[[ 42  37  -5  41 -37  16]
 [ 37  30  -9  33 -43 -14]
 [-40 -40 -11 -41   2 -39]
 [-24 -20  33 -25  45  25]
 [ 33  35 -17  32  18  41]
 [ 18   7  40  16  -7  -4]
 [ 26  29 -23  26 -17  34]
 [ -8   2   4  -3  33  41]
 [  4  -2 -17   0   0 -22]]
=>
[[ 37  30  -9  33 -43 -14]
 [-24 -20  33 -25  45  25]
 [ 18   7  40  16  -7  -4]
 [ -8   2   4  -3  33  41]]

[[-29   3  17 -26  -5  44  10  26  13 -20]
 [ 10 -14 -10 -17  21  -9  29 -15   7 -10]
 [ -5  29  18 -22 -17  31   4  36  13 -21]
 [  0   2 -22 -18  23   7   4  15  37 -28]
 [ -3   3   9  19 -14  -4 -17 -12 -27  27]
 [  1  33  -9  -7   1  14 -18  17  11  -2]
 [  3 -33 -11  -5  20 -16  25 -14  11 -13]]
=>
[[ 10 -14 -10 -17  21  -9  29 -15   7 -10]
 [  0   2 -22 -18  23   7   4  15  37 -28]
 [  1  33  -9  -7   1  14 -18  17  11  -2]]

[[ 19 -35 -37  22 -35   6 -27   6 -27 -31   2   4   5   6  18  31]
 [ 18   8   9  11   7   6  19 -39  22  12  15  15  -9  -8  19  -1]
 [ -7  11  11  -8  11 -10   7   9   8  17  -2  -1   2  -2  -8  10]
 [ 12   2   2   8   1  13  13 -15   8  -2   6   3  -3  -1  12  -7]]
=>
[[ 18   8   9  11   7   6  19 -39  22  12  15  15  -9  -8  19  -1]
 [ 12   2   2   8   1  13  13 -15   8  -2   6   3  -3  -1  12  -7]]

[[-27  36  38 -27  37  -9  32  -2  19  27]
 [  2  -8  20  15  -3  37  42  -9 -16   2]
 [-10 -26 -34 -21 -31 -12 -34  15   2 -27]
 [-35  17  35 -39  30  24  37  39   2 -31]
 [ 37 -18 -20  43 -17 -11 -32 -36 -21  29]]
=>
[[  2  -8  20  15  -3  37  42  -9 -16   2]
 [-35  17  35 -39  30  24  37  39   2 -31]]

[[-38   0 -17  10  13  21 -41]
 [-21  10   9  10 -50 -13  49]
 [ 12  10 -28 -25   6   7  -9]
 [ 54 -14 -22  38  20  18  10]
 [-46   5 -17 -25 -43  11 -22]
 [-38  43   9   4  -8  -3  -3]
 [-13  -9 -38  10 -36  11  -9]
 [  4  10 -28  38  20 -10  10]
 [-21 -18  20  15 -15 -10  10]]
=>
[[-21  10   9  10 -50 -13  49]
 [ 54 -14 -22  38  20  18  10]
 [-38  43   9   4  -8  -3  -3]
 [  4  10 -28  38  20 -10  10]]

[[  3  33  17 -34 -36  12 -35   0 -39 -23 -12 -27  33]
 [-21  -9  18  18  17  20  18   3  23 -23  12  10  -9]
 [-13  -5 -42  44  50 -46  44  -5  42  17  35  47  -7]]
=>
[[-21  -9  18  18  17  20  18   3  23 -23  12  10  -9]]

[[ 23 -12 -11  -8   5   1]
 [  2  29  30   9  25 -24]
 [-15  15  16  22  13  -9]
 [  4  20  22  -4  25 -27]
 [  6   6   5  14   8  -5]
 [ -9 -36 -37  -2 -24  41]
 [ -1 -41 -43  31 -21  17]
 [  8 -14 -14  -1   1  -2]]
=>
[[  2  29  30   9  25 -24]
 [  4  20  22  -4  25 -27]
 [ -9 -36 -37  -2 -24  41]
 [  8 -14 -14  -1   1  -2]]

[[-24  13   2   0 -16 -15 -12  -9 -14 -16  14  41  16  22]
 [ 27 -28  -3 -11  31  34  30  30  24  20  -5 -12 -10 -28]
 [-14 -34 -54  33 -17  -6  21  24  42  37  -8  22 -16 -23]
 [-24  25   1 -35  -9 -30   7   3 -18 -12  47   6  43  39]
 [-23  23   6  20 -22 -23 -21 -22 -12 -12   8  26   9  28]
 [ 34  11  55  -8  21  27 -28 -34 -42 -43  11 -10  17  12]]
=>
[[ 27 -28  -3 -11  31  34  30  30  24  20  -5 -12 -10 -28]
 [-24  25   1 -35  -9 -30   7   3 -18 -12  47   6  43  39]
 [ 34  11  55  -8  21  27 -28 -34 -42 -43  11 -10  17  12]]
---
[[-10  31  29]
 [ 17 -47  17]
 [-10  28 -16]
 [ -8  19   4]]
=>
[[-10  31]
 [ 17 -47]]

[[-42  23 -19  41]
 [  7   0  27 -26]
 [ 20   3 -23  28]]
=>
[[-42  23]
 [  7   0]]

[[ 43  51]
 [-30 -44]
 [-32 -51]]
=>
[[ 43  51]
 [-30 -44]]

[[-45 -11 -42]
 [ -7  15  13]
 [ 46 -12  28]
 [-30 -20 -42]]
=>
[[-45 -11]
 [ -7  15]]

[[-40 -35]
 [-51 -35]
 [ 23  -5]]
=>
[[-40 -35]
 [-51 -35]]

[[-17  51  44  34]
 [ 52 -50 -46   2]
 [-41 -44  17 -54]]
=>
[[-17  51]
 [ 52 -50]]

[[ -2  14  45]
 [-21 -23 -17]]
=>
[[ -2  14]
 [-21 -23]]
